Each row is followed by roughly how far along a hidden order it lies, from 0 to 10. A new part has a new order.
(in the rows, 128 means zero)
[133 139 127 134  94 109 132 128 118  59 138 107 137 111 170 177  45 148
 127 150 136 152 101 182 114 161  93 238 121 141 141 125 151 145 140 150
 163  93 147 106 137 103  77 147 124 116  93 139 132 113 125 133 128 127
 205 100 147 130 113 145 149  94 121 130 135 128  84 142 106 138 118  97
 133 144 114  23 149 118 139 130 143 116 138 140 158 109 136 126  64 160
 129 137 120 139 111  77 140 120 131 126 129 130 110 154 139 164  94 133
 199 105  82 126 142 169 159 127 144 145 179  79 169  80 101 143 118 121
 109 132 129  87 120 124 114 125 128 126 131 145 112 121 118 108 109 112
 117 118 140 123 128 206 127 143 123 121  50 183 134 136 171 122 130  71
 151 150 101   1 106 114 144 155  98]  2
[133 131 123 138 103  92 129 119 120  66 136 115 135 101 166 198  54 152
 123 142 132 148  95 172 111 202  98 255 112 160 126 134 141 152 126 137
 150  96 150  83 140  86  33 151 143 134  81 146 122  90 133 125 124 126
 161 108 143 132 125 157 147 108 119 130 141 123 103 142 110 123 105 109
 136 137 117  27 145 126 126 137 142 119 149 146 149 110 141 127  55 164
 129 121 126 143  95  93 174 106 136 127 128 116  90 170 150 153  96 124
 225 108 100 126 180 178 148 114 139 139 193 105 181  55  98 140 115 117
 110 127 132 105 115 129 115 132 113 127 136 147  95 116 120 125  97 122
 134 129 135 129 154 191 132 132 131 103  56 184 146 147 169 134 132  88
 185 143  94  88 112 128 151 154 131]  4
[134 133 119 140  94  98 129 120 117  73 138 115 143 104 190 188  53 148
 122 130 120 159  83 171 110 155 107 202 106 151 132 127 135 136 133 137
 159  66 146  75 137  79  20 139 135 137  71 143 123 112 141 126 128 127
 206 116 148 132 113 159 137 115 122 130 138 118  95 141 135 142 109  99
 139 149 121  49 150 124 129 134 142 114 165 154 145 122 144 130  69 165
 133 122 123 143  88  70 164 116 133 135 126 121 126 171 159 156  88 125
 255 100 104 130 158 161 165 113 138 140 187  98 170  83 102 145 115 128
 113 129 132 115 123 119 106 126 131 132 130 132 106 122 120 108  99 124
 124 111 132 130 158 180 134 139 123  96  43 160 147 139 156 143 132 100
 176 148 104  46 109 118 154 156 129]  7
[135 127 106 141 124  95 127 114 114  88 138 138 142 115 165 205  71 150
 123 129 121 168  93 147 109 192 102 184 114 176 122 136 134 146 113 131
 138  68 143  47 141  52  15 149 143 138  69 162 118 100 136 120 124 134
 171 125 141 135 127 159 134 121 123 132 157 114 110 138 137 138  91 106
 141 136 123  53 154 129 121 137 135 123 175 147 139 121 155 132  59 163
 132 117 123 147  79 103 171  97 135 132 125 109 103 166 170 150  90 123
 246 106 114 133 160 156 159 111 137 140 159 120 184  70 102 140 115 118
 121 126 132 119 120 123 111 138 115 131 140 134  66 118 117 122 110 136
 132 124 131 135 163 188 136 127 127  96  71 167 151 148 190 134 134  78
 200 138  70  66 114 131 150 152 146]  1
[133 138 118 138  97  95 130 126 121  70 139 117 148 111 190 168  50 148
 124 140 121 152  93 175 107 139 106 204 120 152 139 123 137 143 142 159
 169  56 147  87 136  63  30 143 121 126  75 150 129 109 137 130 129 128
 206 107 146 135 115 159 141 108 122 135 136 116  80 142 134 145 115 103
 134 145 113  67 155 120 135 130 141 115 164 145 142 120 141 127  80 159
 134 131 116 140  92  75 152 120 128 133 127 129 125 160 145 146  87 128
 221 101  99 130 143 153 165 121 144 143 210  89 174  81 102 135 124 127
 110 131 128 103 122 112 105 121 134 131 129 128  88 121 120 106 109 116
 110 108 136 124 136 154 129 141 116 120  58 165 140 133 167 131 131  84
 150 145 102  35 107 110 144 168 112]  3
[135 125 116 140 104  96 127 122 118  74 141 112 145 106 184 197  65 157
 124 140 118 161  88 161 109 153 105 206 113 163 133 129 142 137 119 145
 142  55 136  69 137  61  55 158 122 135  90 155 115 101 137 126 133 130
 212 113 142 136 117 173 135 111 124 133 139 115  90 138 126 153 111 100
 140 145 119  33 161 120 132 134 148 116 170 146 135 123 168 135  61 176
 133 127 126 138  91  77 155 122 129 133 125 123 111 160 167 142  94 126
 215 107  95 134 162 150 164 113 141 147 157 112 182  82 100 149 113 131
 121 125 132 112 114 118 118 136 129 133 128 143  64 115 115 107 108 127
 120 114 138 138 117 172 134 137 121 108  40 164 143 128 179 135 132  90
 190 145  89  55 107 126 158 163 132]  10
[134 133 120 136  97  99 129 124 113  75 139 105 139 114 184 195  47 144
 126 146 124 152  87 174 107 158 105 218 117 142 139 129 147 141 134 150
 159  82 142  79 136  72  61 153 115 126  92 150 123 106 133 130 130 130
 206 109 144 133 116 178 143 104 124 131 135 121  70 143 114 149 111 103
 134 134 114  48 153 118 133 132 141 112 148 142 152 118 147 130  67 174
 131 135 118 139 100  78 159 125 130 127 127 126 111 163 153 148  93 130
 210  99  94 130 154 162 165 119 142 146 194  98 178  67 107 141 121 127
 114 129 130 107 117 120 115 130 132 130 127 140  91 118 118 110 102 121
 118 113 138 128 126 177 131 137 124 108  35 209 139 125 169 125 131  94
 152 147  90  60 100 116 166 160 111]  6
[133 137 112 132 103 105 130 121 121  70 141 116 147 114 184 178  66 143
 128 138 123 156  95 178 107 132  98 213 118 138 138 125 148 140 140 158
 157  62 141  84 134  70  29 152 116 124  86 151 129 120 134 131 131 132
 209 116 143 134 116 169 140  99 122 134 137 117  75 140 130 151 107 112
 137 140 113  20 156 120 137 130 138 115 156 138 145 117 143 125  89 162
 133 135 113 142 101  76 152 120 126 132 127 126 125 162 153 151  88 131
 214 109  92 130 129 150 168 128 145 146 203  88 156  92 104 135 121 119
 116 131 129 105 122 110 105 127 134 131 128 130  95 120 122  98 106 118
 108 110 136 124 128 154 132 138 113 117  61 164 141 114 159 130 130  84
 151 148 104  36 101 107 151 149 110]  0
[136 125 114 139 105  95 126 121 118  69 140 111 135 104 190 203  49 150
 126 145 124 157  90 180 110 168  91 226 111 156 135 131 150 139 115 137
 135  99 139  97 139  71  70 162 128 130 103 161 116 103 129 127 130 131
 202 106 146 134 119 179 141 102 123 131 138 119  98 139 108 144 114 103
 137 140 120  59 148 116 132 134 163 118 154 151 147 115 151 131  45 162
 130 129 120 137  88  84 147 114 131 128 129 122 101 163 163 155  91 127
 250 111  97 131 169 158 154 118 139 142 163 107 170  39  93 153 112 121
 125 124 132 109 110 136 124 138 124 131 125 149  83 115 117 115 106 129
 130 123 139 134 138 203 132 137 127 117  44 191 145 123 176 129 133 114
 193 142  90  82  97 130 163 157 123]  9
[136 133 109 139  94  97 128 124 118  75 142 107 143 111 207 185  75 136
 125 136 114 149  94 166 112 140 110 183 109 148 135 127 138 133 131 155
 159  67 139  81 134  57   1 150 118 129  86 161 116 118 141 129 132 129
 226 116 151 136 115 174 132 122 124 129 133 113  84 139 128 149 117 103
 136 146 109  40 153 118 135 130 143 113 161 148 140 126 148 131  71 163
 135 130 119 139  84  74 157 127 128 133 126 127 128 159 162 142  84 128
 211 107  88 132 158  97 166 113 142 147 200 105 174  88 110 146 122 132
 116 129 131 111 114 116 113 127 137 133 119 130  82 119 116 102 106 121
 117 110 136 130 143 153 136 139 119 112  54 159 149 121 155 133 131  97
 177 148  80  51 103 113 156 157 111]  8
[132 122 107 140 105  94 128 117 118  89 137 111 138 110 177 215  60 149
 124 145 125 159  99 176 111 160 104 223 109 166 129 134 142 141 118 134
 136  78 144  75 135  56  61 155 129 136  82 148 113  98 129 126 129 131
 188 110 142 133 123 171 139 113 122 130 143 120 106 138 113 145 109  96
 139 137 120  28 155 124 129 136 144 118 157 141 151 116 154 128  60 161
 130 126 123 133  80  73 159 110 134 129 126 118  98 162 165 147  97 127
 218 109  98 131 181 164 144 110 138 147 176 104 175  59 103 148 110 128
 129 125 135 118 117 129 120 138 119 131 131 150  71 114 113 120 114 137
 135 124 138 134 139 254 131 136 128 109  47 186 147 131 180 129 132  72
 202 144  88  85  98 127 161 155 132]  8
